Below is a small trained network, with its code and all its weights. Each question gives an input and a class and asks what happens when units are switched off, that is, made to give their printed mean instead of their output.

import numpy as np


def w(rows, s, z=0):
    codes = np.array(rows[::2]) - 128.0
    scale = np.full(codes.shape[1], s)
    scale[-1] = z or s
    return codes * scale


def f(y):
    return np.maximum(y, 0)


def log_softmax(a):
    a = a - a.max(-1, keepdims=True)
    return a - np.log(np.exp(a).sum(-1, keepdims=True))


def net(x, mask):
    res = np.array(x, float).reshape(1, 5) / 4 @ E
    y = f(res @ A[0][:, :-1].T + A[0][:, -1])
    res = res + np.where(mask, y, B[0][:, -1]) @ B[0][:, :-1]
    return log_softmax(res[-1] @ U[:, :-1].T + U[:, -1])


A, B = {}, {}
E = w([
[109,168,244,137],'x0',
[61,234,129,170],'x1',
[178,186,220,116],'x2',
[103,54,221,254],'x3',
[24,102,160,67],'x4',
],0.0049)
A[0] = w([
[250,159,176,80,178],'neuron 0',
[156,16,111,106,244],'neuron 1',
[147,176,57,155,101],'neuron 2',
[101,110,29,41,215],'neuron 3',
[140,79,175,177,254],'neuron 4',
[40,154,249,167,248],'neuron 5',
[192,164,152,211,176],'neuron 6',
[131,97,78,182,111],'neuron 7',
],0.017,0.0039)
B[0] = w([
[61,77,137,27,205],'neuron 0',
[197,45,164,207,209],'neuron 1',
[177,200,136,194,168],'neuron 2',
[79,174,198,137,229],'neuron 3',
[54,47,110,180,208],'neuron 4',
[64,161,253,139,248],'neuron 5',
[148,136,211,71,199],'neuron 6',
[210,96,160,112,164],'neuron 7',
],0.026,0.012)
U = w([
[167,32,106,153,64],'0',
[228,166,129,134,30],'1',
[112,123,24,116,11],'2',
[75,128,225,124,251],'3',
[99,124,12,125,16],'4',
[89,216,93,166,40],'5',
[92,113,105,2,23],'6',
[110,123,36,118,7],'7',
],0.0065,0.0027)

Each question gives the input, the list of numbers given to net, and the class t.
The units are the neurons (one row each of A and B). Each row of codes is followed by its name. A weight is (code - 128) times the scale printed after its matrix; where a second scale follows, it is the last column's (A, B and U).
mask holds one flag per neuron, in row order. A switched-off neuron (its flag False) gives its mean, the last column of its row in B, instead of its output. The means were averaged over made-up inputs and are rounded, as every weight is.
A unit's drop is (log p(t) with every unit on - log p(t) with that unit switched off) / (log p(t) with every unit on - log p(t) with every unit switched off).
The circuit of an input: a set's keep is (log p(t) with only the set's units on - log p(t) with every unit switched off) / (log p(t) with every unit on - log p(t) with every unit switched off). Starting from all 8 units, units are removed one at a time, each time the one whose removal leaves the highest keep (on an exact tie, the one counted first), for as long as the keep stays at least 0.8.
units of the circuit, in order: the units of the circuit, biggest drop first
top k neurons: the k neurons with the biggest drops, biggest first
drop of u: that unit's drop, to one decimal
input [5,-3,3,-8,-3], class 6: units of the circuit, in order -> (neuron 0; neuron 5)
input [3,-5,7,-6,4], class 6: units of the circuit, in order -> (neuron 0; neuron 5)
input [3,-5,6,0,-3], class 6: units of the circuit, in order -> (neuron 0; neuron 3; neuron 5)
input [4,-5,-2,2,-7], class 0: units of the circuit, in order -> (neuron 5; neuron 3)
input [-1,-7,2,1,-2], class 0: units of the circuit, in order -> (neuron 5; neuron 1)
input [-2,-8,-6,-4,-7], class 0: units of the circuit, in order -> (neuron 5)
input [-4,-6,-3,1,3], class 0: units of the circuit, in order -> (neuron 5; neuron 1)
input [-5,-3,3,4,-7], class 0: units of the circuit, in order -> (neuron 5; neuron 3)
input [-4,-1,8,-5,-4], class 6: top 2 neurons -> (neuron 0; neuron 5)
input [-7,5,-3,-8,-4], class 5: top 2 neurons -> (neuron 2; neuron 5)
input [4,5,-6,-8,4], class 5: drop of neuron 5 -> 0.4
input [-1,6,-3,0,-5], class 1: drop of neuron 5 -> 0.3
input [1,-4,3,0,-5], class 6: drop of neuron 0 -> 0.3
input [0,-7,-4,-1,-6], class 0: top neuron -> (neuron 5)
input [-3,-4,8,-4,-3], class 6: top 2 neurons -> (neuron 0; neuron 5)
